Below are the code and all the weights of a small trained network. Each question names an input and a class and asks about switching units off, where a switched-off unit gives its printed mean instead of its output.

import numpy as np


def w(rows, s, z=0):
    codes = np.array(rows[::2]) - 128.0
    scale = np.full(codes.shape[1], s)
    scale[-1] = z or s
    return codes * scale


def f(y):
    return np.maximum(y, 0)


def log_softmax(a):
    a = a - a.max(-1, keepdims=True)
    return a - np.log(np.exp(a).sum(-1, keepdims=True))


def net(x, mask):
    res = np.array(x, float).reshape(1, 5) / 4 @ E
    y = f(res @ A[0][:, :-1].T + A[0][:, -1])
    res = res + np.where(mask, y, B[0][:, -1]) @ B[0][:, :-1]
    return log_softmax(res[-1] @ U[:, :-1].T + U[:, -1])


A, B = {}, {}
E = w([
[101,6,250,103,220,239,42],'x0',
[135,125,129,124,123,121,127],'x1',
[48,59,23,182,32,77,57],'x2',
[121,202,255,214,86,70,64],'x3',
[189,108,154,103,100,62,118],'x4',
],0.0076)
A[0] = w([
[146,120,60,97,216,86,109,84],'n1',
[144,74,135,83,122,56,84,197],'n2',
[76,35,197,172,164,107,155,97],'n3',
[163,200,28,140,160,81,190,87],'n4',
[147,150,209,247,142,61,86,149],'n5',
[148,105,108,99,95,58,122,157],'n6',
[131,76,167,27,222,172,53,78],'n7',
[223,125,56,137,233,135,102,127],'n8',
[30,106,62,133,132,105,100,191],'n9',
[60,36,86,168,36,133,14,153],'n10',
[185,179,205,126,164,148,179,90],'n11',
[163,2,57,1,162,106,161,72],'n12',
[148,199,181,78,170,223,202,133],'n13',
[180,36,148,59,89,167,56,97],'n14',
[188,111,85,99,161,81,113,248],'n15',
[41,34,181,75,125,161,61,103],'n16',
[149,76,84,103,129,168,206,71],'n17',
[144,87,137,163,211,135,82,93],'n18',
[131,57,84,92,115,133,159,123],'n19',
[135,182,113,216,90,208,116,254],'n20',
],0.0077,0.0057)
B[0] = w([
[97,107,108,194,87,76,106,155],'n1',
[201,139,133,98,154,141,145,191],'n2',
[137,222,120,127,100,89,151,182],'n3',
[78,206,87,117,90,60,111,224],'n4',
[36,50,75,190,211,112,8,237],'n5',
[145,106,134,65,140,164,153,187],'n6',
[138,255,95,157,96,72,111,234],'n7',
[133,40,114,183,120,189,63,173],'n8',
[206,151,173,133,151,201,228,220],'n9',
[190,78,243,138,92,176,196,254],'n10',
[129,55,111,222,45,188,180,210],'n11',
[50,128,143,161,120,145,39,218],'n12',
[159,62,216,124,91,172,174,232],'n13',
[136,166,128,72,94,96,125,191],'n14',
[165,130,16,114,179,200,124,213],'n15',
[129,207,174,52,120,65,101,220],'n16',
[42,114,48,155,105,136,65,172],'n17',
[116,218,107,81,88,61,145,176],'n18',
[74,54,94,165,162,188,37,180],'n19',
[178,139,66,93,197,126,69,221],'n20',
],0.0062,0.009)
U = w([
[66,45,112,180,168,116,11,71],'0',
[123,195,116,63,100,56,132,66],'1',
[176,92,116,112,209,129,98,255],'2',
[162,44,164,148,70,147,157,65],'3',
],0.012,0.0082)

Each question gives the input, the list of numbers given to net, and the class t.
The units are the neurons (one row each of A and B). Each row of codes is followed by its name. A weight is (code - 128) times the scale printed after its matrix; where a second scale follows, it is the last column's (A, B and U).
mask holds one flag per neuron, in row order. A switched-off neuron (its flag False) gives its mean, the last column of its row in B, instead of its output. The means were averaged over made-up inputs and are rounded, as every weight is.
A unit's drop is (log p(t) with every unit on - log p(t) with that unit switched off) / (log p(t) with every unit on - log p(t) with every unit switched off).
The circuit of an input: a set's keep is (log p(t) with only the set's units on - log p(t) with every unit switched off) / (log p(t) with every unit on - log p(t) with every unit switched off). Starting from the 12 units with the biggest drops (on a tie, the unit counted first), units are removed one at a time, each time the one whose removal leaves the highest keep (on an exact tie, the one counted first), for as long as the keep stays at least 0.8.
circuit, biggest first: the units of the circuit, biggest drop first
unit that matters most: the unit with the biggest drop
top k neurons: the k neurons with the biggest drops, biggest first
drop of u: that unit's drop, to one decimal
input [-2,5,-7,-2,-5], class 3: unit that matters most	n13
input [8,3,-7,-1,1], class 1: circuit, biggest first	(n7; n18)
input [1,-7,-8,6,7], class 3: top 2 neurons	(n11; n13)
input [3,-3,0,-2,7], class 1: circuit, biggest first	(n5; n14; n7)
input [8,-1,3,-7,-3], class 1: circuit, biggest first	(n16; n7)
input [5,0,-6,0,1], class 3: top 3 neurons	(n13; n11; n4)
input [-1,0,-6,5,-3], class 3: top 2 neurons	(n11; n13)
input [0,-4,-6,-1,-2], class 3: top 3 neurons	(n13; n11; n5)
input [-7,8,6,4,-4], class 2: circuit, biggest first	(n7; n20; n9)
input [7,5,0,-7,4], class 0: top 3 neurons	(n12; n19; n8)
input [6,-5,1,5,4], class 1: circuit, biggest first	(n16; n3; n18)
input [-2,-8,6,-2,-8], class 2: top 2 neurons	(n20; n11)
input [-1,-4,-7,-2,5], class 3: circuit, biggest first	(n11; n13)
input [5,-6,-2,-8,-5], class 0: circuit, biggest first	(n12)
input [-4,-8,-6,4,7], class 2: top 2 neurons	(n10; n5)
input [0,-8,4,1,8], class 2: top 4 neurons	(n11; n13; n2; n15)
input [6,4,-7,7,-4], class 0: top 4 neurons	(n5; n10; n9; n11)
input [-1,7,8,-6,-3], class 3: top 3 neurons	(n10; n9; n5)
input [-2,2,0,-7,1], class 0: drop of n12	0.1
input [4,-4,-1,0,-4], class 1: drop of n7	0.1
input [5,5,5,1,-2], class 1: unit that matters most	n16
input [3,-5,6,0,5], class 3: drop of n10	0.6
